Here is a tiny trained network, its code and every weight. The questions are about switching its units off for an input and a class, where a switched-off unit gives its printed mean instead of its output.

import numpy as np


def w(rows, s, z=0):
    codes = np.array(rows[::2]) - 128.0
    scale = np.full(codes.shape[1], s)
    scale[-1] = z or s
    return codes * scale


def f(y):
    return y / 2 * (1 + np.tanh(0.7978845608 * (y + 0.044715 * y**3)))


def log_softmax(a):
    a = a - a.max(-1, keepdims=True)
    return a - np.log(np.exp(a).sum(-1, keepdims=True))


def net(x, mask):
    res = np.array(x, float).reshape(1, 5) / 4 @ E
    y = f(res @ A[0][:, :-1].T + A[0][:, -1])
    res = res + np.where(mask, y, B[0][:, -1]) @ B[0][:, :-1]
    return log_softmax(res[-1] @ U[:, :-1].T + U[:, -1])


A, B = {}, {}
E = w([
[18,188,98,86,77,115,97,135],'x0',
[131,110,139,78,71,54,227,64],'x1',
[185,129,129,13,146,61,97,226],'x2',
[177,214,2,120,149,154,183,125],'x3',
[140,55,80,169,25,144,140,192],'x4',
],0.0085)
A[0] = w([
[150,81,89,152,62,131,148,172,61],'N0',
[77,175,129,111,84,122,117,136,44],'N1',
[153,124,136,61,138,127,126,178,38],'N2',
[97,113,137,202,129,152,149,81,19],'N3',
[133,173,169,90,238,152,84,75,43],'N4',
[66,73,170,153,146,93,139,142,65],'N5',
[153,112,123,77,168,101,127,201,107],'N6',
[134,104,103,150,82,124,123,154,23],'N7',
[208,88,139,158,128,134,134,135,70],'N8',
[147,150,9,122,132,159,190,100,9],'N9',
[121,92,105,157,65,155,132,191,72],'N10',
[198,80,114,168,182,120,119,133,41],'N11',
[149,121,130,79,131,62,99,184,67],'N12',
[122,89,112,153,65,159,157,213,93],'N13',
[204,75,162,118,147,131,209,106,64],'N14',
[119,125,117,174,199,236,61,225,2],'N15',
[155,164,10,133,161,132,136,109,64],'N16',
[103,130,106,132,168,223,39,154,18],'N17',
[96,76,174,99,121,146,93,105,38],'N18',
[117,165,169,84,202,78,149,49,83],'N19',
[16,149,76,81,110,108,87,118,43],'N20',
[99,68,212,143,109,133,51,137,41],'N21',
[137,133,134,85,59,82,246,61,36],'N22',
[102,57,200,93,95,88,118,68,65],'N23',
[93,83,193,162,142,112,82,162,46],'N24',
[125,186,124,92,89,93,74,139,75],'N25',
[110,93,136,65,100,94,194,81,12],'N26',
[76,150,119,186,95,214,131,15,63],'N27',
[62,98,142,171,132,181,172,108,17],'N28',
[167,124,123,79,131,106,79,172,37],'N29',
[158,151,53,106,146,153,149,117,102],'N30',
[158,162,79,118,123,172,150,142,34],'N31',
[147,55,68,145,72,122,127,159,97],'N32',
[22,185,95,112,62,99,105,153,87],'N33',
[223,132,175,164,197,131,146,103,92],'N34',
[152,131,128,37,112,102,122,175,53],'N35',
],0.011,0.0057)
B[0] = w([
[61,193,118,121,120,115,138,80,201],'N0',
[117,110,154,114,144,185,169,137,160],'N1',
[180,85,114,162,128,103,164,62,186],'N2',
[191,110,120,176,119,126,136,76,190],'N3',
[13,202,73,139,88,86,155,60,219],'N4',
[167,158,110,115,189,90,143,156,180],'N5',
[172,72,132,203,107,125,125,56,227],'N6',
[122,190,124,112,112,122,171,99,147],'N7',
[81,105,190,120,106,176,200,140,177],'N8',
[172,169,156,70,213,52,121,167,217],'N9',
[78,191,130,113,113,84,155,87,199],'N10',
[108,77,182,85,120,201,173,147,175],'N11',
[198,81,112,190,97,107,140,63,223],'N12',
[52,183,108,143,130,82,156,80,216],'N13',
[109,99,168,115,106,201,166,174,210],'N14',
[151,177,62,23,36,181,91,158,230],'N15',
[156,184,186,121,228,64,119,176,219],'N16',
[169,157,88,17,15,187,87,154,193],'N17',
[161,181,150,109,172,60,162,167,170],'N18',
[25,190,84,160,80,92,127,89,236],'N19',
[109,97,210,146,133,224,217,157,206],'N20',
[154,165,147,49,251,52,109,171,230],'N21',
[161,157,66,30,59,211,2,186,251],'N22',
[158,196,143,60,199,83,85,190,231],'N23',
[151,182,168,95,157,102,107,150,200],'N24',
[129,83,165,149,115,144,136,104,183],'N25',
[153,178,96,37,34,197,62,153,193],'N26',
[230,28,132,211,85,68,125,56,254],'N27',
[213,93,108,166,142,124,157,62,179],'N28',
[191,113,126,161,102,126,152,73,192],'N29',
[144,156,187,125,202,51,103,187,201],'N30',
[137,168,171,92,174,77,143,159,166],'N31',
[29,205,115,171,112,106,134,70,215],'N32',
[119,51,222,148,141,201,202,162,235],'N33',
[83,92,203,149,101,196,193,156,226],'N34',
[191,86,118,208,124,122,123,70,225],'N35',
],0.0082,0.0083)
U = w([
[181,180,172,93,207,51,109,180,116],'0',
[232,104,129,161,101,99,123,40,114],'1',
[162,168,91,63,57,177,60,166,133],'2',
[9,191,116,129,105,80,139,61,124],'3',
[106,106,228,120,123,204,190,165,122],'4',
[88,77,108,173,140,110,39,184,252],'5',
[100,99,65,159,174,144,81,173,107],'6',
[117,89,54,135,172,126,109,164,105],'7',
],0.011,0.024)

Each question gives the input, the list of numbers given to net, and the class t.
The units are the neurons (one row each of A and B). Each row of codes is followed by its name. A weight is (code - 128) times the scale printed after its matrix; where a second scale follows, it is the last column's (A, B and U).
mask holds one flag per neuron, in row order. A switched-off neuron (its flag False) gives its mean, the last column of its row in B, instead of its output. The means were averaged over made-up inputs and are rounded, as every weight is.
A unit's drop is (log p(t) with every unit on - log p(t) with that unit switched off) / (log p(t) with every unit on - log p(t) with every unit switched off).
The circuit of an input: a set's keep is (log p(t) with only the set's units on - log p(t) with every unit switched off) / (log p(t) with every unit on - log p(t) with every unit switched off). Starting from the 12 units with the biggest drops (on a tie, the unit counted first), units are removed one at a time, each time the one whose removal leaves the highest keep (on an exact tie, the one counted first), for as long as the keep stays at least 0.8.
circuit, biggest first: the units of the circuit, biggest drop first
most important unit: the unit with the biggest drop
top k neurons: the k neurons with the biggest drops, biggest first
drop of u: that unit's drop, to one decimal
input [2,1,6,-1,7], class 3: most important unit	N32
input [6,6,-6,-2,6], class 1: top 2 neurons	N27; N28
input [-6,-5,5,-4,-3], class 4: top 2 neurons	N34; N11
input [-6,-8,-4,8,8], class 0: top 3 neurons	N16; N9; N30
input [5,-5,8,-7,0], class 1: top 2 neurons	N12; N6
input [7,-6,-6,-6,3], class 4: top 3 neurons	N33; N20; N22
input [-1,-8,0,8,2], class 0: top 2 neurons	N16; N30
input [-2,8,-6,-5,-8], class 2: top 2 neurons	N22; N26
input [1,8,8,6,7], class 1: top 4 neurons	N35; N12; N6; N2
input [0,-6,-8,8,0], class 0: top 4 neurons	N16; N9; N30; N31
input [5,-8,4,-7,-4], class 2: top 3 neurons	N17; N15; N16
input [-3,-6,0,6,7], class 3: circuit, biggest first	N32; N13
input [-4,3,2,-2,-3], class 4: drop of N34	0.2
input [6,-8,6,2,-8], class 2: drop of N13	0.2
input [-3,-1,-2,-3,-1], class 5: drop of N32	-0.1
input [8,5,-5,4,7], class 4: most important unit	N33
